Each row is followed by its class.
[ 119 -149   17 -197    8  116  -22  -25  -96   19  -76  -25  -85    7
   84 -151  -40  -60  -45  -82  106  -38 -160  -96 -151 -154  -89   12
  123    6  -32   41 -279   74   39   98  139] : Z_188
[   5   73  199  -39  -66  210   65   35  -12  177  -28   21   60 -133
   49  -70 -157  134  -80 -205  -12  -52 -199 -115   30 -169  -73  101
  302   35   85  253 -182  177  139   62   90] : Z_188
[ -87   43   38  -31    9   41  -42    0  -33   78  -37  -26  -70  -47
 -106   32  -15   21   -3  -18    2   99 -118  -43  -28 -145   13    6
  107   71   52  141   68   46  110   47   56] : Z_672
[ 170 -183 -336  -85   -9 -123   88  138  145 -332  -45  488  190  153
  157 -104  -30 -128 -123  203   11 -169  -29   45  -23 -185   -2  125
 -155 -152 -340   93 -257   83  -92   96  188] : Z_366
[ 142 -211 -121 -169   99 -194  142 -120  -37 -117 -138 -302  311  -87
   71 -107  241   32   43  255  181   81  -48    3 -101   -7  219 -225
 -334   92  -93    9 -174   94 -130   23   32] : Z_366
[-486  335  160  181 -277   93   88   39   61  331  119  363  -22 -153
  265   59   52  -41  207  -39 -102 -168   -8   14  131  124  -66 -134
 -211  201  184  243  -82  115  289 -293 -416] : Z_325
[ -75  102   -3  -10  -30   37  -20    7  -58  100  -78 -230  -10   73
   12  -69   50  197   29   33  -38  -68 -107 -184  148  -30  109  -20
  124   92   70  -49   21   30   46   44 -227] : Z_906
[ 221  -67 -174 -266  113  332  -50   25   58  -31  -24  447 -125 -238
  -64    8  -78 -263 -317 -284   32   85 -267   80 -336 -221  -70  106
   68 -280  -20 -149 -327   39   -3   37  437] : Z_366
[ 240 -175  295 -212   20  511   35 -219  144  237   -2  196   65 -229
 -238 -204    4  -49 -146 -235    6  -58 -330  -99 -185 -231  316   63
  372  223  234  127 -283  -23  205  142  327] : Z_188
[ 104 -266   82   23  -12 -219 -302  -82  117 -158 -122  -13  -45    9
  -83  276  296  -13  148  -91  -23  250   77 -106 -215   85  269 -198
 -142  -66   59 -336  214 -122  -22  -20 -235] : Z_366
[  11   36   70   50   71   79  -89  -61   32   80  -55 -147  -75   -9
  -80  -64  162  138   59 -145   -3   66  -75  -97  -61  -90   75  -82
   78   74   68  -16   37  -95  216  100   13] : Z_583
[ 272 -348 -177 -241  237  230   47  127   71 -300  140  135 -251 -101
  297  141   38 -406   43   48   84  249  -95   48 -323 -167 -474  -38
 -246   28  -89  -31 -472  -35  -12 -166  268] : Z_585
[ 293 -190 -117 -161  194 -108   27    0   11   -9   79 -184   98  140
   93 -180  -42  164  -70  -56  -18  -82   54   38 -175  -17  201  128
  143  -90   35  -77 -299   -4 -154  221  295] : Z_366
[ 147 -270   45  -87   50  122  -11 -144  337 -109 -104  629  -86 -161
  267 -169   92 -360   25  -43   94   44 -288   32 -167  -20 -185 -323
 -492   33  -98  -27 -140  -20   10 -190   32] : Z_906
[ -60   32  -21   22   52   63    0   -4   14  184  -68 -267  139    6
  -94 -152   35  153  -74  -79  -76  -19 -163   68  144  -48   50   95
   98  138  133  116  158   32  150  -15 -291] : Z_672
[ 132    6   49  -21  -11  -44   -3  -68   66 -196  -26   49  -13   92
 -145  104   81  -72  -62  -26  -88  137  -34 -124  -58 -105   91    6
   26  -74   -6  -29  189  -94 -142  -29    4] : Z_325
[ -64    3   10   74 -103  114  -22    4    7   80 -101 -117   65   45
 -130 -114  -89   59  -41   47  210 -106 -132  -12  150  -18  137  -41
  137   95  -79  259   36  203   33   67  -17] : Z_583
[ 206 -408  265 -117  -70  295   -1 -119  208  201   86  681  122  -66
  -14 -209  155 -221 -229  147   -5   36 -292 -143  -85  253   98 -379
  -47  -34 -110 -410  109  -49 -160 -392 -347] : Z_188
[ -12   63   12  -34  -14  123   20   16   -2 -187   53 -242  -70  133
    6  233 -135 -168  -62 -190  -83   98  -26  -47 -112  -59  -76   26
    2  -76  254  -49 -171  -58    0 -227   37] : Z_585
[   5  -70   21   76  -45   70  -19   81  190   65   24   47   92  -18
   64  -39  -50  -53  -23 -106  -27 -130 -206   25  102   -9  -31   64
   14   28   50   97   23   15  134 -122 -123] : Z_366
[ -21   30  -73  -14   46   46   17   20   47   50  -18  -25   20  -64
  -46  -64  -85   36  -64 -108   43   21 -243   19   65 -134   59   17
   62   32   64  201  -10  106   20    7    7] : Z_903
[ -38  -14  142  -53 -230   93   66  -58   28  162  150  486  131  -65
   96  241 -186 -178  -63  -26    9   -1 -244   18   -5  -23   77 -201
   35    6  -23  145  -30  255  -68 -288  -91] : Z_366
[-116  181  -49 -176 -156   18  -19    5 -384  -89   23 -270 -229  436
 -119  262  -88  -62  273   69  133   49  208 -382  -29 -111  -13   44
  278  143  -61  292 -317  153  -83    0  -75] : Z_366
[ -13  110  -86 -130 -125   72    6  -64 -332 -111  -26  183  -66  149
 -403   80 -263 -229    1 -115  200   62  -71   28    9 -416    4  204
  223   85 -161  465  -99   54   67  307  469] : Z_906
[ 193 -111  -93 -161   46  197   59  -33 -236  -27  -63   -4 -252  132
  104 -293 -124 -196  -43 -127   67    1 -212  308  -13 -178 -284  182
  -29  206   17  -14 -236  -40    7  233  233] : Z_577
[ -54   62  129   29  -50  -80 -109  -56 -122   41   78 -162   25  140
 -302  297 -119   47   87  -83  -68  295   69 -135   58  -66   11  -72
  598  -99   33  219  125   67   21  -21  -61] : Z_188
[ -45  100  -68   90 -287  126   69  -46   46   21  -86  534  -84   23
 -252   51   60 -229   16  288  196  -27  -47   38  204  139  -87 -114
 -160  -58 -394  123   98  136 -228 -113 -178] : Z_577
[ -79  -16  -13  -23 -106  -48   75  -22 -146   26   69    5   92  -15
  151  157  102 -167   34  127  -51  109   34   82   40  166 -161 -243
 -198  -19  -47 -247   81   14    9 -287 -406] : Z_577
[-101   59 -102   85    6  141   78   40   78  -65  -70  141  -27 -149
   84 -126   30  -27 -113  -48  -46  -79  -42  158    1  -22   -7   37
 -197  -49   63 -100   88  -33  161  130   58] : Z_577
[-127  -15 -113  -96   -1   32  126   64   42 -200 -196   75   22  -57
  187 -130 -143   45 -166  147   14 -148   56 -112   24   34  -21   97
 -166 -132 -151   36 -161   17   -5   58  -59] : Z_906
[ -97  131  106  148 -151  206  -63  -82   95 -145 -134  155 -151  -32
   19  158   47  -73    5  -66  -37   50   64   40   54  122  -86 -145
  -26  -61   94 -124   90   85   16 -210 -216] : Z_325
[-127   -8  -69   -2 -191  -80  -95    1   52   -9 -192 -147  123  353
 -199 -263   24   90  -28  189  281 -422   46 -351  154   95  409   28
  -19  102   -3  139   55  -95   65  -32  -48] : Z_325
[   6 -171   66    0  185  176   43   50  175  146  -26  -97  132 -288
  180 -145  214  235 -116   29  -41   47    1   36  -64  201  121 -108
 -253  122   98 -277  -84  -51   82 -163 -278] : Z_672
[  99  -44   37 -144  -63   36  -31  -48   59  -33 -139  119   28  -71
 -113   -1   57 -114  -25   65   35   -7 -156 -156  -45 -154   12  -45
   87  -60 -124   68  -55   37   43    3   77] : Z_903
[ 208    4 -201  -61 -162 -108  -62   46   22    3 -119  449 -104  110
   59 -114   98  -79  156  -28  350 -367  -19 -325  -98  -41  -94   77
 -264 -142 -309   84 -209  169   99   67  140] : Z_325
[ -12 -112 -199 -160  281   61  -59   38   34  221   19 -265   78   23
 -138 -262  252   86  -86  -60  -50   64 -118  167 -219 -239  173  213
 -103  303  202  161 -112 -227  265  216   79] : Z_325
[-196  173   32  113  -44   73   54   74   30   65   81  128  -68  -69
  133  -46   55  -12  -52  -44 -162    3 -161   37   32 -106  -34   29
   64   54   21   38  -45    6  164    5  -63] : Z_366
[  -4   28   47  114 -140 -115  152  116  -86   63   16 -285  337  134
  191  -86 -131  325  -12  139  -14 -312  200   82  339  160   15   76
   17   99   37  -20  278   65  -50 -202 -132] : Z_188
[-127   61   12  -24  -24  210   69 -104  110  152    8  589   -2 -265
   79    9   29  -60 -128   80  -30   23 -202  123  -80  -73   66 -187
 -250   88  -14   -2   64   37  144  -84   65] : Z_585
[ -82 -106 -214  -34   36 -119 -204  -31   57    3  146  452 -123   75
 -411  208   21 -306   33   49   54  199  -90   64 -145 -144   76   -4
    1  -85 -216  228  134  -52  -31   77  -36] : Z_903
[  68  123   21 -164   95  174   93   11 -150   98  -95  -90  -91 -151
  122  -40 -227  161 -111  -51  -16   18 -106 -210   50   43  103   94
  161   51   76 -226 -166  148  -99  130    8] : Z_188
[-191  203 -231   53  -54  -93   23   -2   -2 -117  -35  213  -86  147
 -141  204   86 -221  278  234  105   16  234 -171   57   59  -80 -165
 -303  -49 -231  141  161  -81   80  -45  -67] : Z_325
[ 221 -164  -10  -68   71  220   10  -22  113 -178 -153  -19   73  -14
   70 -163   -5   55 -226 -124  -29  -43 -174  -53  -97 -131   84  -70
   95 -128  108 -257  -11   49   14   11  165] : Z_188
[  28   34 -174 -247  -26 -297    7  167 -333   42   80  251 -178  -17
  233   30  -57 -193  189  274   77  -15  125  -73   21  -39 -268   88
 -198   44 -365  -30   58  -34 -180  100  117] : Z_585
[ 226  315   92   56  -96 -226   26   48  -18  298   16 -211   81  208
 -183 -174   92  329  160  137  -29 -350  135 -340  218  -26  165  274
  370   64 -185   45  111   12   -2  207  237] : Z_672
[ -88  144   15   59   59  -24 -275  -23   11 -168  129 -129 -381  189
  -50  120  171   52  329 -294   10 -143  245 -549 -232   84  205   32
  -26 -115  341 -283 -419 -260   79  258   13] : Z_585
[-160   75  -67  176  190  167  -39  296  -69  -49 -240 -899   24 -123
   50 -321  293  356  121  -35  105 -149  303   66  205  196 -245  173
 -351  103  234 -191   54 -213  150  213 -128] : Z_672
[  45  -16   97 -119   61  222   92 -124   43  246   74   54   35 -247
  279   18   37  -87  -66  161  -75   95 -304  126    4   51  100 -472
 -102  181   56 -367  -27  117  -95 -283  -73] : Z_672
[ 208 -123   32 -299  139   23  117    1  -59  185 -134 -349  183 -151
  210 -105  -60   90  -66   53   -9   11 -295  -14  -57  -47  -24 -166
 -244   62  149 -256  -41   36  -88 -153   61] : Z_325
[   7  131  155   74 -124  142   -7   39  -45  -47  -55  -76  -77  -46
   62   65 -174   21  -10 -268  -52  -40  -63  -75   80 -111  -51  112
  302  -51  160   74   28   76  204   96  131] : Z_585
[ 266 -239 -113  -86   72   13 -212 -127   41 -276 -155  116 -261  138
 -182 -149  172 -148   51 -139  152   14    2  -72 -329 -121   35  -26
  -35 -236 -135 -201 -418 -146   10  284  331] : Z_585
[-319  212   11  151 -103 -155  -53   -8  173   25  -43  340  -57 -182
   35   74  230  -31   49   60 -147   60   36  -80   14   74   -4 -225
 -148 -195  -54  -62  244 -104  133 -189 -231] : Z_672
[ -98  -66  -36   51   10  117   17   14  -44   11  107  -57  -23   55
 -206   15 -101  -50   23  -59   -2   89  -95  169   19 -186  -30   54
  232   49   12  348   19   -1  160   88   69] : Z_583
[  53  185 -107   -5   73   -3   75  -38  -33  160 -125 -285   68   42
 -220 -270  -76  191   98  -68   12 -154  -34    5  170  -94  -61  258
  244    7   62  288  -76  108  156  249  151] : Z_906
[ 163  -30 -111    7  305  195 -150  122   81  119    8 -320 -170   20
 -335    0  -90  108 -206 -123   52  347 -251 -105  -15    4   59  120
  335 -186  -61   59   79  121 -315  430  -63] : Z_585
[  32   -3   88   37   28  153  174 -118  -39  -51   35 -214  160   25
   58  -43 -215  135  -84  -59 -192  -42 -104   80  204   13   33  -35
  246   -6  152  -72   26   71  -44  -50 -216] : Z_188
[ 254 -282   23 -359  -94    7   64  -64  -17    6   39  613  133 -153
   50  134 -116 -420 -271  104   84  219 -443   14 -176 -314    3 -182
   -5   -8 -382  155   10  119 -174 -233  127] : Z_325
[ -11  -14 -101    2   81  116   89   51   88  -90  -16  117   22 -141
   55  -23  -26   22  -92  205  -73   23  -62  122   70  -25  -57  -98
  -18  -89 -120  -76   -8   94  -87  -12   18] : Z_903
[ -73   80   34  -71  -11  218 -155  -89 -153  120 -149  -66 -158  -18
  -12   54  320   25  293 -135  189   51   70 -170 -195 -122  118 -307
 -261  258  244 -143  -26 -120  372  276  214] : Z_577
[ 178   18 -160 -138  154  167  -48   -7 -134 -264 -147 -327  -66  223
  -74 -116 -159   66 -163 -199  -38  -88   73  -87  -80 -139  -51  310
  200 -147   10  -53 -254  170 -134  337  -49] : Z_672
[ 408 -220  -34 -136  102  -12  -57  -88    6  -45    0  -21 -117   77
  -59 -113 -137  -60  -89  -27   40  -47  -63  181 -142    2  -10  218
  166 -103  -63 -132 -239  102 -260  235  273] : Z_325
[  -5  -74 -233 -115  197    2  -55  127 -285  -67   55  -89 -216   44
 -172 -151  -15 -123  110   14  244  182  162  165 -142 -100 -257   84
   26  -62 -214  213 -225  -10 -116  315  432] : Z_366
[-327  160   56  157  -89 -130   68   57   30  368  128   16  119 -195
  185   18   79  147  148  201  -22  -15  -46  119  242  250   42 -185
 -206  264  110   65  169  109   55 -334 -410] : Z_583
[ 201 -196  141 -206  -79  -64 -104  -17  118   37 -304 -171  -81   38
  301  -60  -41  166  108 -156  173 -183  -86 -502  -91   67   85 -172
  -28  -35   27 -185 -176  -67  123 -277    0] : Z_188
[ 181 -113 -241  -85  107  135   87  -42   11 -336  -55  123  -62   87
  -34   -5 -200 -235 -148   11   82  -31   26  195  -55   69 -134   68
 -279 -189   24 -175    0   -1 -233  -30  177] : Z_325
[-207  -28 -167  142  -24  -53    4  -37   53 -299  -85  277   -3 -115
   63   41  145 -156  128  170  180    9  254  222  -56   79  -36 -276
 -535  -55 -115   62  175   99  -17   10   36] : Z_903
[ 177 -121  -45  -81  -38   -7  -74  -23  -39 -247  -37  113  -35   72
 -308   95  -52 -123  -98  -68   97  105  -74  -58 -106 -197    2   70
  212 -255 -180  106   10   42 -184   56  247] : Z_366
[-172   86   91  -42 -228 -162   17   -5  -39 -157 -212   48   78 -172
   36   88   89  -70  161  143  112 -107  142 -191   78   72    7 -197
 -334  -92  -41  -47   87  -44  -57 -221  -25] : Z_672
[-161  122  106   10  -40  -75 -222  -26  -27   48 -103  105 -208  -26
 -168  172  105   23  178 -194   -4  139   91 -314 -123   58 -115  -11
  -12 -176   79  -30  -25  -90  165   82 -180] : Z_906
[  41 -155 -347   19  310  -77  -36   72   -5 -251  184  123 -294  118
  -73  -62  116 -199  -87  172   34  322  219  262 -260   94  -71   95
  -20 -136 -149  -67   20  -65 -228  262  267] : Z_366
[ 198  138   37 -274 -112  117  169 -225 -234   78 -137  228 -192   14
 -220 -134 -156   80   96  134  193 -238   95 -315  -97   -8  161   97
   85  -16  -85  -13 -165  156  -90   56  447] : Z_585
[  72  111   -6   42   41  -82   42   27   55  -33   57   -7  138  -43
 -245  172 -114   62  -69  -42  -38   42  109  -10    6  -60  161  181
   27 -126  -71   99  141  -50 -110  220  251] : Z_906
[-151  247  -42  -54 -182  -94  205   42  -98  159 -113  317  161 -188
  164  -63  -18  131  -12  170  128 -178 -147 -159  208  -61   32   -5
 -186   80 -154  259   -8  135  103   49    1] : Z_903
